Each row has a name. After each piece below comes the name of the row it's from, unless a question asks for something else. Each question is about the rows just above it.

[-80 -87  16  45  12 -55  31  24 -63 -54  13 -31  26  82 -18 -64  60  24
 -47  88  65 -13 -44  15 -54 -47  29  -5  68 -18]  <58>
[ 26  71 -81  30 -65 -31  86 -63 -68 -39  81  36   7 -91  22  45  83  75
  44 -71 -57 -15 -80 -47 -20  29  30  48  30 -21]  <84>
[ 54 -81 -36  69  -8 -23  75 -57  81 -54  48  53  59  31 -75 -13 -17  72
 -41 -90  54  79  -9   1  18 -72  16 -23 -39 -59]  <101>
[ 60 -44  65 -80  12  29  24 -17 -47  88  15 -47 -87  68 -64 -18  82  -5
 -13 -54  45  16 -31  31  26  24 -55  13 -63 -55]  <79>
[-31  15  88 -17  12  68  60 -54 -87 -55  31  65  24 -54  82 -47  26 -13
 -47  -5  24 -80  13 -64 -44  29  16 -63  45 -18]  <124>
Which row holds these entries in another order? [-18  45 -63  16  29 -44 -64  13 -80  24  -5 -47 -13  26 -47  82 -54  24
  65  31 -55 -87 -54  60  68  12 -17  88  15 -31] -> <124>
which: [ 60 -44  65 -80  12  29  24 -17 -47  88  15 -47 -87  68 -64 -18  82  -5
 -13 -54  45  16 -31  31  26  24 -55  13 -63 -55] -> <79>
Put [-87 -80 -64 -63 -55 -54 -54 -47 -47 -44 -31 -18 -17 -13  -5  12  13  15
  16  24  24  26  29  31  45  60  65  68  82  88] back in order: which row is it? -> <124>
The entry that follows [72]: -> [-41]

[  6 -13   6 -27 -18  10 -34  -8  20   3  -9  20   4 -19 -10 -11  20  11
  -8  -1  14] -> <13>
[ 23   4  28  15   7  18  -5   8  21 -11 -38  -5 -15  10  -9  13 -18 -12
   5 -16  -1] -> <132>
[ -7  13  12 -11 -14 -13   2  14   2   7  15 -12  -4 -14  11  12  27  -1
 -10   4   4] -> <114>
[  9   8   6 -12 -23  -8  -8 -28 -31  -7  69 -17 -20   2   1 -24  21   9
 -26  40   2] -> <87>
Give the next 2 entries after [ -7  13  12 -11 -14 -13   2  14   2   7  15]. -> [-12  -4]
What comes right after [-17] in the named rows? -> [-20]
Give the next 2 entries after [20  4]. -> [-19 -10]

[ 19 -88 -31 -88] -> <105>
[  2 -31 -87  19] -> <29>
[-88 -31   1  19] -> <16>
[ 19 -87 -31   1] -> <5>
Put [  1 -31 -87  19] back in order: which row is it? -> <5>
Put [ 19 -87 -31   2] back in order: which row is it? -> <29>
Which row holds these entries in another order? [ 19 -31 -88 -88] -> <105>
which: [-88 -31   1  19] -> <16>
Which row holds [ 19 -87 -31   1]? -> <5>
Which row holds these entries in another order? [ 19   1 -31 -88] -> <16>

[ 47   6  34 -43  26  62 -34  54 -21   3  28  63  39  38] = <116>
[ 13   6 -16  72   4  57  16  17  59   5  -5 -86  10  40] = <107>
[ 38   3  54  39  47  34  61  28   6 -34 -43 -21  63  26] = <15>
[-15 -16  22  83  10 -12 -11 -26 -20  -8 -57 -52  62  19] = <90>
[ 75   3  54  39  47  34  61  28   6 -34 -43 -21  63  26] = <103>
which: [-15 -16  22  83  10 -12 -11 -26 -20  -8 -57 -52  62  19] -> <90>
Which row holds these entries in another order? [-43 -34 -21   3   6  26  28  34  38  39  47  54  61  63] -> <15>
Right after [5] comes -> [-5]
The entry that follows [16]: -> [17]

[ 19  33 -10   5 -18  -5   2 -22 -32  30  43  48   3   0   6 -20   1 -20
 -30  -2  13  13  10  -5  -9  -1  30  -6  34  -9 -30  17 -12 -30 -34   3
  -8   0  43  22 -41   2  28 -52]  <24>
[-14   4  10  14   6 -29  -8 -10  33 -10  -4 -10  12 -13   1 -30   3  18
 -10 -13  33  17  13  -2  -1 -23  33   0 -18 -17 -17  45 -57 -30  -7 -21
  35  36  -7 -49 -40 -17  -5  28]  <121>
[-38   6 -15  15 -25 -21   5  24 -39 -27 -21   0  -9  -1 -27  19  23 -35
  -9 -19  36  22  21  17   3 -42   0 -13 -20 -20 -27 -18   7 -15 -46   3
 -21  31   2 -13  19  76 -15  -1]  <78>
[ 12 -30  17 -29   3  -4 -21   1 -57 -17  -7  18   0 -49  14  -5 -40 -18
  33  33  36  45 -10 -17   6  -8  10  13 -13 -23  -1 -10  35 -17 -10  -2
 -13 -11  33   4  -7 -30  28 -14]  <68>
[-38   6 -15  15 -25 -21   5  24 -39 -27 -21 -28  -9  -1 -27  19  23 -35
  -9 -19  36  22  21  17   3 -42   0  30 -46  25 -24  44  44  12  10  20
  19  33 -10   7   8 -10 -24  24]  <75>
What are the next 2 entries after [ 19  33 -10   7]? -> [  8 -10]
Which row holds these entries in another order? [ -5 -32  43 -30  30  -8 -22  -1   6  -9 -34 -41   3 -30  33  48   1  19
 -30  13   2  43  34  -9 -12  28 -10  22   0  17  10   0 -52   2  -2 -20
 -18  -6  13  -5   5  30   3 -20] -> <24>
Put [-40 -18  33  33  36  45 -10 -17   6  -8  10  13 -13 -23  -1 -10  35 -17
 -10  -2 -13 -11  33   4  -7 -30  28 -14  12 -30  17 -29   3  -4 -21   1
 -57 -17  -7  18   0 -49  14  -5] back in order: which row is it? -> <68>
Which row holds [-14   4  10  14   6 -29  -8 -10  33 -10  -4 -10  12 -13   1 -30   3  18
 -10 -13  33  17  13  -2  -1 -23  33   0 -18 -17 -17  45 -57 -30  -7 -21
  35  36  -7 -49 -40 -17  -5  28]? -> <121>
which: [-38   6 -15  15 -25 -21   5  24 -39 -27 -21   0  -9  -1 -27  19  23 -35
  -9 -19  36  22  21  17   3 -42   0 -13 -20 -20 -27 -18   7 -15 -46   3
 -21  31   2 -13  19  76 -15  -1] -> <78>

[ 59 -37  43  30  57  53  11  73 -23]  <98>
[  0 -34 -18  -6 -17  53  36 -40  46]  <27>
[-18  44 -26  24 -49  13 -49   4 -37]  <73>
The entry that follows [30]: -> [57]
The next 2 entries after [57 53]: -> [11 73]
The next 2 entries after [-18  -6]: -> [-17  53]
Put [-37 -18   4 -26 -49 -49  13  24  44] back in order: which row is it? -> <73>
What comes right after [13] in the named rows? -> [-49]
The entry that follows [43]: -> [30]

[  8 -70 -30 -30  59  -7  31  66  76 -64  12  21 -43  48  61  44  49 -44
  62 -69 -43  31  52   4 -37 -56  -2 -16  77 -37  44 -32  71 -78 -57 -11
  69]  <83>
[ 55  36 -49 -10  34 -57  74  82 -21 -26   3 -54 -72  12  -2  83 -53  24
 -30  27  -7  29  49 -20  84 -43  22  74   6 -29 -61 -13  69  -1 -24 -39
 -39]  <128>
[-75  53 -42  -7 -62  45 -43 -42  49 -79  72 -69 -82  65  19  -2 -15  82
 -63 -45 -45  46 -43   7   6  80 -71 -74  80 -36  79 -19  53  46  50  82
  71]  <20>
[ 60  15   5  31 -82   4 -55 -75 -28  73  20  31   0 -59 -25  42 -47 -61
  13 -69  -1 -36 -45 -39 -25  70  39  -2  14  30  26  78  46   2   5 -70
  46]  <9>
[-79 -48 -21   3   9 -19 -58  77 -50 -72  41 -49 -41 -18 -36  72 -36  13
 -59 -53 -21  65  48 -52 -65 -68 -28 -42 -22  42  17 -49 -60  48  67 -42
 -41]  <43>
[ -2 -69  80 -45 -42  79  50  49 -43 -15 -79  19   6  46  82 -19  -7   7
  53 -75  53 -71 -45  82 -43  65 -62  72  46 -63 -82  71  45 -74 -36 -43
  80]  <2>
What are the next 2 entries after [ 49 -79  72 -69 -82  65  19  -2 -15  82]? -> [-63 -45]
Which row holds these entries in another order? [  6 -29 -61 -13  69  -1 -24 -39 -39  55  36 -49 -10  34 -57  74  82 -21
 -26   3 -54 -72  12  -2  83 -53  24 -30  27  -7  29  49 -20  84 -43  22
  74] -> <128>
Which row holds these entries in another order? [-82 -79 -75 -74 -71 -69 -63 -62 -45 -45 -43 -43 -43 -42 -36 -19 -15  -7
  -2   6   7  19  45  46  46  49  50  53  53  65  71  72  79  80  80  82
  82] -> <2>
Give the next 2 entries after [-74  80]. -> [-36  79]

[-44 -53  -9 -44 -25 -45  66  11  13  89 -67  -7  61  47 -57  75 -71 -76]  <187>
[ 43  45  39  30  23 -18 -11  -2  17 -37 -18  11  42  43  10  28 -22 -85]  <164>
[-49   3 -85 -42  -3 -26  50 -12  17  33 -57 -27 -64 -15 -38 -33 -72   4]  <30>
[ 10   1  -7   0   3  22  30  -7  -8 -10   5  14  -9 -14 -17  -9   4 -38]  <167>
[-47   4 -60 -39   1 -15  41  -8  15  24 -43 -25 -60 -15 -41 -22 -70  15]  <61>
[ 30  23 -16  30  -7  22   3   0 -34 -55  46 -18  95  26  -1  51 -21  36]  <49>
[ 32   4 -27  10 -39  29 -47  17 -35  30  42 -20 -52  37  -6  23  34  -7]  <74>
[ 52  12  46  26  11  45 -34  11 -27 -30  43 -20  91  21  -8  28  40  33]  <89>
[-41 -27  17 -85 -72 -12 -64  33 -38   3 -26 -33 -49 -57 -15  -3  50   4]  <3>
[  4 -72 -33 -38 -15 -64 -27 -57  33  17 -12  50 -26  -3 -42 -85   3 -49] is which row reordered? -> <30>
The entry that follows [13]: -> [89]
Give the next 2 entries after [-7  0  3 22 30 -7]. -> [ -8 -10]
What comes right after [-67] in the named rows? -> [-7]
The next 2 entries after [ 30  23 -18]: -> [-11  -2]

